Below is a small trained network, with its code and all its weights. Each question gives an input and a target symbol and asks what happens when units are switched off, that is, made to give their printed mean instead of their output.

import numpy as np


def w(rows, s, z=0):
    codes = np.array(rows[::2]) - 128.0
    scale = np.full(codes.shape[1], s)
    scale[-1] = z or s
    return codes * scale


def norm(h):
    return h / np.sqrt((h * h).mean(-1, keepdims=True) + 1e-5)


def f(y):
    return y / 2 * (1 + np.tanh(0.7978845608 * (y + 0.044715 * y**3)))


def softmax(a):
    e = np.exp(a - a.max(-1, keepdims=True))
    return e / e.sum(-1, keepdims=True)


def log_softmax(a):
    a = a - a.max(-1, keepdims=True)
    return a - np.log(np.exp(a).sum(-1, keepdims=True))


def net(x, mask):
    ids = ['ΛΞΠΣΨαδεζηθτφω'.index(c) for c in x.split()]
    T = len(ids)
    res = E[ids] + P[:T]
    r = norm(res)
    for j in range(3):
        rows = slice(3 * j, 3 * j + 3)
        q, k, v = (r @ M[0][rows].T for M in (Q, K, V))
        z = softmax(np.where(np.tri(T) > 0, q @ k.T / 3**0.5, -1e9)) @ v
        o = O[0][rows]
        res = res + np.where(mask[j], z, o[:, -1]) @ o[:, :-1]
    y = f(norm(res) @ A[0][:, :-1].T + A[0][:, -1])
    res = res + np.where(mask[3:11], y, B[0][:, -1]) @ B[0][:, :-1]
    return log_softmax(norm(res)[-1] @ U[:, :-1].T + U[:, -1])


Q, K, V, O, A, B = {}, {}, {}, {}, {}, {}
E = w([
[111,127,248,109],'Λ',
[169,87,149,126],'Ξ',
[112,215,89,148],'Π',
[146,87,180,152],'Σ',
[122,44,119,154],'Ψ',
[137,24,172,165],'α',
[87,49,70,175],'δ',
[123,46,143,155],'ε',
[144,69,177,155],'ζ',
[124,227,101,129],'η',
[202,123,78,121],'θ',
[124,90,57,93],'τ',
[91,224,53,156],'φ',
[94,97,68,73],'ω',
],0.017)
P = w([
[65,3,82,144],'0',
[75,12,103,127],'1',
[90,35,126,106],'2',
[94,39,136,90],'3',
[102,35,150,71],'4',
[108,48,160,51],'5',
[124,41,183,27],'6',
[118,63,172,2],'7',
[116,75,160,4],'8',
],0.0042)
Q[0] = w([
[119,210,109,131],'H0',
[107,198,114,171],'H0',
[123,201,165,157],'H0',
[132,46,143,83],'H1',
[125,4,161,85],'H1',
[166,60,135,159],'H1',
[163,174,211,185],'H2',
[89,134,129,159],'H2',
[163,101,229,183],'H2',
],0.033)
K[0] = w([
[206,105,88,132],'H0',
[211,143,63,158],'H0',
[195,159,137,148],'H0',
[157,101,118,35],'H1',
[160,81,132,9],'H1',
[171,107,125,88],'H1',
[145,220,208,239],'H2',
[89,152,166,105],'H2',
[170,121,248,252],'H2',
],0.023)
V[0] = w([
[145,149,185,91],'H0',
[242,105,47,163],'H0',
[104,184,167,143],'H0',
[252,139,104,172],'H1',
[105,114,170,162],'H1',
[175,130,30,103],'H1',
[167,130,102,85],'H2',
[125,197,116,187],'H2',
[130,108,149,105],'H2',
],0.023)
O[0] = w([
[176,109,165,119,85],'H0',
[12,166,210,137,117],'H0',
[175,166,109,85,36],'H0',
[252,186,156,162,160],'H1',
[137,67,130,142,88],'H1',
[125,220,164,89,238],'H1',
[160,138,158,120,133],'H2',
[82,162,86,204,5],'H2',
[134,118,150,88,156],'H2',
],0.02,0.012)
A[0] = w([
[108,186,105,196,5],'N0',
[123,205,198,116,130],'N1',
[181,96,211,125,216],'N2',
[211,254,175,150,121],'N3',
[54,156,225,159,78],'N4',
[121,154,160,116,13],'N5',
[122,85,32,168,243],'N6',
[120,114,251,184,190],'N7',
],0.021,0.0029)
B[0] = w([
[203,85,177,142,156],'N0',
[144,165,66,106,220],'N1',
[188,184,92,177,222],'N2',
[1,61,186,151,249],'N3',
[243,133,101,111,219],'N4',
[99,104,83,106,145],'N5',
[141,193,51,140,166],'N6',
[157,149,215,126,209],'N7',
],0.03,0.013)
U = w([
[61,98,141,10,191],'Λ',
[89,50,121,140,149],'Ξ',
[177,101,81,176,85],'Π',
[83,174,235,140,252],'Σ',
[123,122,132,132,32],'Ψ',
[123,175,75,184,157],'α',
[77,129,124,186,173],'δ',
[130,201,71,156,191],'ε',
[234,191,197,212,24],'ζ',
[146,219,75,15,60],'η',
[49,117,23,128,182],'θ',
[150,34,211,75,79],'τ',
[151,88,115,176,110],'φ',
[141,67,143,168,117],'ω',
],0.012,0.0041)

Each question gives the input, a string of symbols that net reads in full, and the target symbol t.
The units are the heads (3 rows each of Q, K, V and O) and the neurons (one row each of A and B). Each row of codes is followed by its name. A weight is (code - 128) times the scale printed after its matrix; where a second scale follows, it is the last column's (O, A, B and U).
mask holds one flag per unit, heads first, then neurons. A switched-off unit (its flag False) gives its mean, the last column of its rows in O or B, instead of its output. The means were averaged over made-up inputs and are rounded, as every weight is.
A unit's drop is (log p(t) with every unit on - log p(t) with that unit switched off) / (log p(t) with every unit on - log p(t) with every unit switched off).
The circuit of an input: a set's keep is (log p(t) with only the set's units on - log p(t) with every unit switched off) / (log p(t) with every unit on - log p(t) with every unit switched off). Starting from all 11 units, units are removed one at a time, each time the one whose removal leaves the highest keep (on an exact tie, the one counted first), for as long as the keep stays at least 0.8.
circuit, biggest first: the units of the circuit, biggest drop first
unit that matters most: the unit with the biggest drop
top k neurons: the k neurons with the biggest drops, biggest first
which heads matter: for each layer, one digit per head in row order, 1 if its drop is at least 0.15 and else 0, layers parted by /
drop of u: that unit's drop, to one decimal
input θ δ δ Λ ω δ, target η: which heads matter -> 110
input ζ Ψ ω Ψ ω η η, target Λ: which heads matter -> 100
input τ ε δ Π, target η: circuit, biggest first -> [N1]
input Ψ ω Λ Ψ, target η: circuit, biggest first -> [H1, N3]
input Ψ Π ε Π δ, target θ: top 2 neurons -> [N6, N3]
input δ ε θ ζ, target Σ: which heads matter -> 010
input Ψ Σ φ Ψ τ θ Σ ε, target Σ: top 2 neurons -> [N3, N2]
input τ ε η, target η: which heads matter -> 110
input Ξ θ ω Ψ θ ω ω ε, target Λ: which heads matter -> 010
input Ψ ε η Π δ δ ω δ Π, target Λ: circuit, biggest first -> [H0, N3, N7]
input ω ε Ξ Ξ Ψ Σ ω τ ε, target η: circuit, biggest first -> [H1, N3]
input Ψ Σ η δ Ψ ω ε Σ α, target Λ: which heads matter -> 010
input τ Σ θ τ Π ζ, target η: circuit, biggest first -> [H1, N1]
input Π η θ τ θ Ψ Ψ δ φ, target Σ: which heads matter -> 100
input ω ε Ψ Ψ φ, target Λ: unit that matters most -> N2
input Ψ τ φ, target η: top 4 neurons -> [N4, N3, N1, N2]
input τ Ψ θ ζ Σ, target Σ: top 2 neurons -> [N3, N4]
input ω ζ η, target Λ: top 2 neurons -> [N3, N7]
input ε ε ε Ψ δ Ψ φ, target ε: top 2 neurons -> [N7, N3]
input δ Ψ τ, target η: top 2 neurons -> [N3, N4]
input Σ δ α Σ ω φ, target Λ: unit that matters most -> H0
input Σ Ψ α ζ δ Ψ, target τ: top 2 neurons -> [N3, N1]
input α θ η, target Σ: drop of N2 -> 0.4
input Ψ τ ζ τ, target η: drop of N4 -> 0.1
input ω θ θ, target Σ: drop of N3 -> 0.9
input θ ζ δ Ψ, target Σ: drop of H1 -> 1.6
input δ Ψ Ψ θ, target Σ: unit that matters most -> H1
input Ψ ε θ θ Ψ Π, target Σ: top 3 neurons -> [N2, N6, N7]
